Below is a small trained network, with its code and all its weights. Each question gives an input and a class and asks what happens when units are switched off, that is, made to give their printed mean instead of their output.

import numpy as np


def w(rows, s, z=0):
    codes = np.array(rows[::2]) - 128.0
    scale = np.full(codes.shape[1], s)
    scale[-1] = z or s
    return codes * scale


def f(y):
    return np.maximum(y, 0)


def log_softmax(a):
    a = a - a.max(-1, keepdims=True)
    return a - np.log(np.exp(a).sum(-1, keepdims=True))


def net(x, mask):
    res = np.array(x, float).reshape(1, 7) / 4 @ E
    y = f(res @ A[0][:, :-1].T + A[0][:, -1])
    res = res + np.where(mask, y, B[0][:, -1]) @ B[0][:, :-1]
    return log_softmax(res[-1] @ U[:, :-1].T + U[:, -1])


A, B = {}, {}
E = w([
[63,186,107],'x0',
[85,134,129],'x1',
[132,115,173],'x2',
[179,255,184],'x3',
[115,88,209],'x4',
[140,75,136],'x5',
[176,107,83],'x6',
],0.0079)
A[0] = w([
[84,34,109,117],'n0',
[150,113,155,126],'n1',
[171,92,198,103],'n2',
[59,96,172,146],'n3',
[170,76,219,84],'n4',
[111,167,182,255],'n5',
[100,80,33,113],'n6',
[151,51,60,130],'n7',
[147,80,145,91],'n8',
[168,154,97,118],'n9',
[160,246,146,153],'n10',
[187,158,104,141],'n11',
[37,133,162,236],'n12',
[80,158,99,231],'n13',
[179,140,101,153],'n14',
[232,145,146,127],'n15',
[125,75,247,149],'n16',
[178,164,64,126],'n17',
[191,129,104,5],'n18',
[132,164,139,91],'n19',
[80,170,131,82],'n20',
[112,164,196,156],'n21',
[159,106,118,73],'n22',
[102,131,146,192],'n23',
[74,97,107,109],'n24',
[126,125,126,87],'n25',
[176,126,208,135],'n26',
[176,111,185,144],'n27',
],0.014,0.0042)
B[0] = w([
[92,93,194,209],'n0',
[89,151,111,149],'n1',
[40,180,102,174],'n2',
[154,151,82,174],'n3',
[39,126,91,184],'n4',
[157,145,163,208],'n5',
[119,74,151,201],'n6',
[99,64,129,209],'n7',
[96,118,142,159],'n8',
[182,144,20,161],'n9',
[153,67,141,249],'n10',
[137,167,44,174],'n11',
[185,121,241,197],'n12',
[204,153,151,187],'n13',
[126,124,13,166],'n14',
[86,175,67,191],'n15',
[67,195,100,206],'n16',
[180,106,2,182],'n17',
[151,150,118,146],'n18',
[103,45,106,156],'n19',
[142,124,117,162],'n20',
[123,131,154,190],'n21',
[115,81,85,143],'n22',
[197,106,194,158],'n23',
[186,67,156,166],'n24',
[125,152,131,128],'n25',
[64,189,101,187],'n26',
[63,164,130,175],'n27',
],0.0067,0.011)
U = w([
[189,162,197,93],'0',
[121,3,156,29],'1',
[130,128,141,228],'2',
[218,138,69,52],'3',
[175,107,166,254],'4',
[38,184,144,24],'5',
],0.011,0.0096)

Each question gives the input, the list of numbers given to net, and the class t.
The units are the neurons (one row each of A and B). Each row of codes is followed by its name. A weight is (code - 128) times the scale printed after its matrix; where a second scale follows, it is the last column's (A, B and U).
mask holds one flag per neuron, in row order. A switched-off neuron (its flag False) gives its mean, the last column of its row in B, instead of its output. The means were averaged over made-up inputs and are rounded, as every weight is.
A unit's drop is (log p(t) with every unit on - log p(t) with that unit switched off) / (log p(t) with every unit on - log p(t) with every unit switched off).
The circuit of an input: a set's keep is (log p(t) with only the set's units on - log p(t) with every unit switched off) / (log p(t) with every unit on - log p(t) with every unit switched off). Starting from the 12 units with the biggest drops (on a tie, the unit counted first), units are removed one at a time, each time the one whose removal leaves the highest keep (on an exact tie, the one counted first), for as long as the keep stays at least 0.8.
units of the circuit, in order: the units of the circuit, biggest drop first
unit that matters most: the unit with the biggest drop
top k neurons: the k neurons with the biggest drops, biggest first
drop of u: that unit's drop, to one decimal
input [2,5,-6,-5,1,-2,-1], class 1: units of the circuit, in order : [n6, n24]
input [8,8,6,3,8,5,-4], class 0: units of the circuit, in order : [n12, n5]
input [-4,-1,7,3,-4,7,6], class 3: units of the circuit, in order : [n0, n14]
input [6,-1,-7,-4,-3,6,5], class 1: units of the circuit, in order : [n6, n7]
input [3,5,5,-5,5,-2,-2], class 4: unit that matters most : n12
input [8,6,3,7,-4,3,-7], class 4: top 2 neurons : [n10, n19]
input [5,-8,0,0,1,2,4], class 3: top 2 neurons : [n0, n12]
input [8,7,-6,0,-4,7,-8], class 0: top 2 neurons : [n12, n13]
input [-2,-2,4,3,2,-3,-7], class 5: top 2 neurons : [n16, n26]
input [-4,3,6,-6,7,3,-4], class 5: drop of n16 : 0.2
input [7,1,-3,-2,6,-8,-5], class 0: drop of n12 : 0.1
